In the rows, 128 means zero.
Here are made-up nodes, facts about them, and rows of numbers that follow some of those facts. Name the node behind each unnamed row.

Facts:
η: points at; π: belongs to class; Θ: refers to; Ξ: is of sort; λ: uses
K114: η K655; π e; Θ K956; Ξ i
K129: η K849; π f; Θ K941; Ξ h; λ K76, K46
K131: η K76; π e; Ξ i; λ K76
K155: π c; Θ K536; Ξ i; λ K76, K233
K171: η K4; π b; Ξ i
K224: η K904; π b; Θ K86; Ξ h; λ K76
K225: π e; Θ K719; Ξ i
K23: η K632; π b; Ξ h
K233: π e; Θ K131; Ξ i; λ K989
K279: η K697; π a; Θ K129; Ξ i
K280: π f; Ξ i
K282: π c; Θ K407; Ξ i; λ K76
K288: η K429; π b; Θ K752; Ξ h; λ K613
K349: η K282; π b; Θ K76; Ξ i
K355: π b; Θ K550; Ξ h; λ K76
K359: η K407; π c; Ξ i
K376: η K941; π e; Θ K23; Ξ h
K394: η K550; π a; Θ K467; Ξ h; λ K440, K76
K397: π f; Ξ i; λ K650, K76
K4: η K349; π a; Θ K282; Ξ h
K407: η K657; π e; Ξ h
K419: η K907; π b; Θ K280; Ξ h; λ K837, K439
K429: η K791; π f; Θ K849; Ξ h
K439: η K700; π b; Θ K394; Ξ h
K440: η K394; π c; Ξ i; λ K650
K446: η K718; π a; Θ K447; Ξ i
K447: η K279; π e; Θ K511; Ξ h; λ K662, K76
K459: π b; Θ K607; Ξ i; λ K662, K76
K46: η K233; π b; Ξ i; λ K650
K465: π a; Θ K937; Ξ i; λ K613, K76
K467: η K86; π a; Θ K94; Ξ h
K479: η K752; π g; Θ K594; Ξ h
K487: η K662; π e; Θ K697; Ξ i
K495: η K23; π g; Ξ i; λ K700, K650
K51: η K879; π d; Θ K225; Ξ i
K511: η K446; π d; Θ K495; Ξ h
K52: η K650; π b; Θ K397; Ξ i
K536: η K465; π e; Θ K638; Ξ i
K550: η K359; π e; Θ K440; Ξ h
K577: π e; Ξ h
K592: η K827; π a; Θ K429; Ξ h
K594: η K155; π f; Θ K577; Ξ h
K600: π a; Ξ h; λ K129
K607: η K495; π b; Θ K233; Ξ i
K613: π b; Θ K657; Ξ h; λ K76
K632: η K511; π a; Θ K349; Ξ i; λ K613, K650
K638: η K837; π b; Ξ i; λ K288
K650: η K823; π d; Θ K171; Ξ h; λ K76
K655: π b; Θ K927; Ξ h; λ K288
K657: η K288; π g; Θ K837; Ξ h
K658: π a; Θ K459; Ξ i
K662: η K688; π f; Ξ h
K668: η K376; π a; Θ K114; Ξ i
K683: η K459; π c; Θ K155; Ξ h
K688: η K419; π f; Θ K701; Ξ h
K697: π b; Θ K439; Ξ h; λ K76, K439
K700: π e; Θ K662; Ξ h
K701: η K52; π g; Ξ i; λ K440
K718: η K577; π a; Θ K479; Ξ i
K719: η K114; π g; Ξ h
K752: η K440; π a; Θ K359; Ξ h; λ K129, K701
K76: η K638; π a; Ξ h
K777: π a; Θ K791; Ξ i; λ K662, K86, K76, K638
K791: η K46; π d; Θ K446; Ξ i
K823: η K129; π f; Θ K688; Ξ i
K827: η K171; π a; Θ K989; Ξ i; λ K650
K837: η K927; π f; Ξ i; λ K550
K849: η K592; π b; Θ K487; Ξ h
K86: π c; Θ K376; Ξ i; λ K613
K862: π d; Θ K51; Ξ i; λ K355, K397
K879: η K94; π c; Θ K777; Ξ i
K904: η K467; π g; Θ K658; Ξ h; λ K650
K907: η K777; π g; Θ K668; Ξ h; λ K46
K927: π a; Θ K650; Ξ i
K937: π f; Ξ i
K94: η K447; π f; Ξ i; λ K129
K941: η K956; π e; Θ K827; Ξ h; λ K76
K956: π d; Ξ i; λ K76
K973: η K701; π a; Θ K4; Ξ i
K989: η K479; π c; Θ K823; Ξ h

Named rows:
K594: [145 123 102 121  94 115 137 145 111 128 156 114 137 106 103 147 103  99
 133 160 152 116 120 102 106 109 162 142 113 130 126 112 112 116]
K495: [143 108 104 161 115 130 161 153  80 152 121 135 158  85 122 146 140 144
 103 104 115  96 119 127 152 135 160 105 138 140  94 113 163  89]
K349: [159 147 132 128 100 132 198  78 131 138  79 148 165 124 175 152  88 141
 119 126 107 123  94 124 104 112 158 187  75 112 122 104  97  82]
K657: [147  98  69  91  96 107 156 141 127 145 167 104 119 118 152 166 107 145
 154 165 186 158 162  74 104 119 145  90 131 162 125 132 147 109]
K171: [142 155 122 154  97 109 185  86 120 152  76 166 180 126 181 159 113 145
 108  99 115 118 106 123 121 106 159 194  91 110 124 114 132  83]
K359: [150 110  57  94 116  63 149 131 129 173 137 140 134 149 161 178 148 146
 134 134 153 143 183 109 119 124 150 108 102 183 117 191 178  85]
K791: [156 118 126  57 107 101 150 116  94 180 153 105 113  72 140 123  85  96
 101 117 195 211 135 120  89 157 158  68 197 130 106 128 122 115]
K632: [115 113 123 121 125 154 167 146  99 134 171 134 141  93 103 138  86 116
 119 116 115 101 115 139 142 115 154 116 106 140 105 121 118 105]
K701: [112 124 153 105  87 123 157 189  94  73 156 133 187  68  97 124 121  39
 125  62 118  92 133 150 158 126 154 145 143 175 117 110 172 127]
K718: [126 144 130  53 107 106 164 119 134 125 161 134 137 123 127 152  91 104
 125 103 130 159 125 140  88 120 130 152 117 148 149 153 115 110]
K23: [135 121  83 160  95 106 127 151 108 153 114 122 161 100 126 162 144 111
 116 157 154 109 133  87 124 102 166 148 128 128 121  99 148 118]
K76: [110 128  88 126 104 141 124 153 105 137 106 128 116 138 154 173 173 112
 112 105 154 133 105 111 124 136 174 126 106 131 161 106 130 125]
K973: [152 155 133  85 104  91 151 182 109 115 182 109 162  91  69 124 129  31
 123  63 118  97 135 108 135 121 136 171  91 141 141 101 123 124]
K446: [124 151 147  57 111  93 160 108 106 117 139 131 126 142 151 139  99  91
  93 101 144 166 115 117 101 137 134 137 132 146 106 173 103 117]
K479: [125 117  87 123 114 116  74 121 116 145 165 128  98 135  30 165 146  82
 115 232 120 110 101 142  96 118 175 146 129 154 120 170  94 105]
K429: [127 102 108 116  90 115 154 143 117 152 155  79 115  76 133 137 100 122
 138 161 217 187 159 100 102 126 165  87 180 126 139 102 116 118]
K592: [122 146 139 137  90 138 166 116 119 104 115 125 152 111 141 146  94 110
 120 138 138 105  99  97 119  97 149 187 100 112 127  97  87 112]
K638: [104 106 121 147 116 148 157 141 114 152 154 161 157  89 126 155  83  91
 111 122 141 101 158 150 157 100 172 141 123 155 103 135 161 115]
K129: [ 81  95 146 140  71 193 176 170  73  99  64 114 146 161 137 123 101  37
 157  99 118  61 136 120 103  95  99 151  63 137 131  76 107 127]
K467: [109 117 122 124  91 135 154 135 116 118 135 111 134 122 130 144 138 108
 118 155 151 119 130  86 128 109 147 158 157 126 129 121  88 130]
K419: [120 104 143 123  92 160 140 142 106  89 152 131 134  98 134 146  88 101
 124 168 144 110 119 132 137 105 172 127 142 158 108 113 120 117]
K376: [135 123 102 119  92 115 140 134 117 130 165 105 138 111 116 150 107 106
 131 154 152 124 116 110 105 107 156 154 110 129 133 112 114 118]
K937: [132 133 104 109 104  95 150 127 115 161 129 144 161 111 130 157 138 107
 105  97 138 133 135 120 118 122 160 148 128 141 131 143 145 101]
K927: [137 137 122  78 105 102 159 121 126 132 164 132 138 119 114 144  91 102
 134 109 132 146 130 134 102 120 147 140 106 139 134 131 112 101]
K862: [144 113 129 100 111 145 157 127 110 121 154 136 137  97 116 137  97  95
 128 116 123 115 127 150 137 127 154 106 111 165 113 124 129  95]
K577: [ 70 147 105 108  88 110 152 132 124 104 129 136 147 154 163 176 101 129
 117 113 163 161 128 131  80  98 125 172 155 137 159 142 131 136]
K397: [102 120 106 129 120 147 165 156  86 122 136 144 130 113 125 159 150 150
 118  66 110 109  91 166 142 142 158 110 124 156 134 112 151 107]
K613: [ 84 101  97 134 141 202 131 151 112 125 156 133 106 117 133 158  96  90
 111 129 152  92 113 121 159  99 170 107  77 130 129 101  98 142]

Name these rows:
A row may be one of the nodes named above.
[ 86 137 107 113 111 167 155 221  69  46 203  90 123 114  80 138 120 102
 138  41 111  71  61 137 143 126 128 118 109 137 147  70 114 138] -> K650
[103 104 128 142  91 166 159 146  95 105 125 120 131 122 135 140  83 101
 135 148 144 102 125 132 109 100 133 138 120 150 114 109 117 120] -> K907
[114  99 153 163  91 153 174 140  94 146  68 145 163 125 154 146 130  79
 122 118 136 105 166 149 114 120 148 142 133 146 104 129 151 108] -> K94
[128 157 145  60 115 101 162 102 104 125 136 135 133 143 149 146 103  84
  95 112 139 164 122 114  96 133 131 137 134 143  96 164 108 113] -> K446
[112 119 141 130  94 134 148 138 123 109 121 100 134 114 118 135 155 101
 116 170 163 111 133  83 146 112 167 167 164 126 130 118  78 118] -> K439
[197 101 140  49 106 130 179 142 122 171 158 152 136  67 105 138 154  90
  90 190 102  94 103  86 116 112 158 143 111 135 115  87 144  63] -> K607
[ 95  73  94 137 127 167 145 150 122 159 200 123 129  72 139 150  28 108
 128 186 209 139 183 107 151  87 158  81 132 140  94 115 136 143] -> K288
[151 113  67  88 114  72 152 132 133 170 140 147 140 143 158 191 156 148
 133 140 147 146 177 105 115 127 148 112 104 174 116 187 176  88] -> K359
[135 107 149 117  98 125 151 126 112 109 124 161 155  76 137 149 118  98
 112 125 134 118 128 163 155 130 184 121 150 183  91 130 166  91] -> K837
[133 113 147 121  97 122 137 119 118 110 130 161 159  73 142 147 116  94
 112 121 130 126 133 163 164 131 182 120 156 185 103 139 170  99] -> K837
[102 119  92  96  83 113 132 134 112 122 129 120 149 122 131 147 118 103
 124 161 136 123 112  85 115  96 146 137 129 143 138 114 107 112] -> K688
[110 120 101 119  90 150 187 107  90 113  92 150 181 123 145 135  81 158
 128  90  60  92  67 135 137  99 134 127  92 147 123  93 108  75] -> K827
[115 128 154  88 134 160 157 114  98 111 135 144 112 129 149 145  88  89
  99  93 136 141 117 155 140 137 153 106 108 156 103 138 113 118] -> K777
[108  78 118 150 103 167  96 128 107 127 130 142 103 148  61 156 139  76
 119 241 118  80 122 162 109 111 150 128 136 176  93 165 109 104] -> K752
[131 102 143 123  87 157 137 139 110  89 135 126 130 101 132 146  95  97
 124 159 146 107 113 139 137 109 163 128 137 152 106 112 117 113] -> K419
[126 122 158  80 123 156 156 118 107 115 143 143 114 133 148 149  84  90
 101 104 129 137 114 151 135 137 152 111 107 157 100 142 111 113] -> K777
[155  99  88  92 102  87 118 117 136 122 171 128 121 141 127 174 139 133
 139 208 150 130 139  90 127 108 158 111 121 195 107 177 138 101] -> K550
[117 136 116  99  98 118 145 126 103 108 124 121 129 131 143 149 112 107
 103 154 156 144 108  91 110 108 150 148 142 132 109 134 102 126] -> K511
[141  99  57 126  96  85 152 147 124 156 134 121 135 135 176 185 140 162
 149 162 175 145 179  78 114 108 149 105 125 163 125 154 174 112] -> K407
[107 118 124 116 117 156 160 142 105 136 122 153 127 123 150 164 132 113
 116  72 129 126 122 170 140 140 166 104 105 150 143 121 147 110] -> K956
[132 123 140 100 116 161 154 125 113 112 151 142 105 116 123 145  97  94
 131  99 121 126 113 173 135 135 158  99  98 163 130 115 122  98] -> K155
[100 104 117 127 100 162 164 156  86  95 161 122 124 110 116 153  92 143
 124 151 121  91  90 123 118  96 135 110 148 141 116 108 121 106] -> K904
[105 122 132  97 134 173 156 131 112 138 145 148 116 123 134 151 100  95
 112  97 126 120 123 160 148 131 157 110  86 145 127 125 117 109] -> K465
[ 99 105 136 149 107 162 144 134 108 109 162 135 135 114 131 148  62  92
 124 166 158 108 133 132 134  95 155 134 131 146 113 119 111 130] -> K655
[ 72 111 160 134 102 195 166 142 115  82 117 113 103 136 151 149 136 109
 125 112 150 113 125 136 152 116 165 136 147 143 133 115  74 132] -> K697
[ 99 124 128 111 137 160 161 134 121 143 192 148 142  97 113 145  41  79
 121 116 133 113 151 153 140  96 148 129  78 136 111 128 112 115] -> K86
[111 114 142 100 110 169 138 135  84  88 120 131 100 138 162 150 105  92
 101 131 149 116  91 113 143 133 156  97 125 141  97 128  96 135] -> K447
[107 103  78 121 123 115 122 143  91 119 173 161 124 124  85 176 163 171
 117 149  80  90 103 188 127 130 161  98 181 201  92 192 165  80] -> K440
[ 97  77  94 128 125 171 154 146 120 165 193 114 126  77 136 153  31 110
 124 186 212 129 174  95 147  83 163  79 126 143  99 116 134 142] -> K288
[147 126 142 131 117 116 162 142 125 148 139 106 137 104  99 132 149  86
 128 119 135 112 150 111 156 138 163 156 137 133 128 125  88 101] -> K487
[ 78 109 163 132 102 190 165 143 123  80 108 105 107 133 153 148 133 110
 124 118 158 119 110 133 161 118 154 128 147 142 135 112  79 143] -> K697
[121  88  66  88  91 103  61 122 107 139 131 141 137 120  38 147 164  67
 103 242 103 106  83 113 121 106 174 119 171 181 122 152  98  91] -> K989
[100  77 119 118 120 175 119 144 120  93 124 130  86 164 118 167 179 129
 120 189 126  95 129 132 169 121 157 103 141 185 106 169  93 113] -> K394
[118 143 130 140  84 133 164 113 114 105 118 125 151 127 147 145  98 113
 124 135 140 106  96  94 116  97 152 195 100 111 125  87  91 113] -> K592
[113 128 153 102  88 124 154 186  91  73 162 139 177  70  98 121 128  40
 116  44 113  78 130 153 155 123 146 150 147 180 125 110 170 119] -> K701
[108 117  96 129 120 145 158 156  84 132 135 143 130 118 136 161 145 146
 113  67 113 116 103 166 136 141 157  99 132 148 127 114 153  97] -> K397
[157 102  78  87  99  92 124 123 144 117 160 128 117 142 132 177 137 140
 140 206 148 124 140  94 123 110 168 117 115 185 102 174 146  99] -> K550
[122 147 109  61  92  94 158 162 116 110 151 121 179 107  88 114 120  39
 124  64  93 112 115  92 123 102 128 160 105 149 156 112 114 119] -> K823
[117 141 107  49  86  90 162 156 113 110 153 118 185 108  94 113 115  44
 126  70  97 113 115  97 130 100 128 159  99 152 161 108 118 116] -> K823
[120 107 170  35 114 183 191 145 121 126 140 181 104 108 154 153 114  97
  95 124 101 115  97 144 113 117 145 111 114 158 142 108 134  93] -> K459
[158 125 125  50 110 101 160 117  95 175 150 114 115  80 133 121  80  93
  96 135 195 207 137 114  95 159 156  68 203 129 106 125 127 119] -> K791
[135  87 182  38  90 174 176 136 113 140 169 152 114  26 127 127  81  88
  93 170 174 196 125 168  96 134 169  58 240 171 131 101 153 100] -> K233
[137 142 127 152  94 146 183  67 129 120  97 136 152 126 173 160  74 147
 132 162 128 109  82 108 104 101 164 196  77  98 122  94  86  88] -> K4
[147 129 140 126 112 118 163 134 125 147 131 102 143  95 102 127 151  93
 118 122 136 112 146 115 148 133 165 163 133 127 124 122  90 100] -> K487
[128 112 121 126 119 159 150 156 106 146 114 156 127 109 144 154 162  91
  97  88 119 105 113 142 152 140 175 109 104 150 127 107 151 102] -> K131
[131 133 157 135 112 188 195  74 112 111  81 163 125 139 188 161  83 131
 122  86 106 112  82 174 141 139 166 143  50 123 126  96 103  83] -> K282
[147 124 134  38  99 126 179 132 130 147 166 155 131  92 124 148 116 100
 103 148 114 135 114 104  91 107 134 145 125 132 128 124 126  80] -> K658
[118 137 123  92 100 111 141 124 106 106 126 111 126 132 144 149 113 100
 107 153 158 139 107  96 103 116 143 137 142 133 116 132 102 119] -> K511
[103 100 143 125  86 161 149 139 106  94 139 129 130 105 123 148  96  89
 122 163 144 109 114 134 137 107 168 123 139 156 100 115 124 116] -> K419
[ 92  92  93 103 102 177 128 146 101 105 116 131 121 134 136 147 122  91
 137 111 123 112  92 125 144 118 154  93  98 162 141  83 100 117] -> K941
[110 149 143 145  94 141 168 141 126  91 126  98 149 117 123 138 117  91
 134 123 143 107 120  95 138 107 149 205 110 106 141  91  78 134] -> K849
[ 90  88 111 139  89 157 187 169  62 171 138 106 136  62 112 129 100 152
 122  88 174 170 134 171  74 141 139  65 230 125 132 108 170 104] -> K46
[ 95  90 130 178  85 166 161 149  91 134  82 133 145 131 155 155 115  90
 132 146 162  93 148 130 106 107 140 146 141 149 105 115 142 115] -> K600

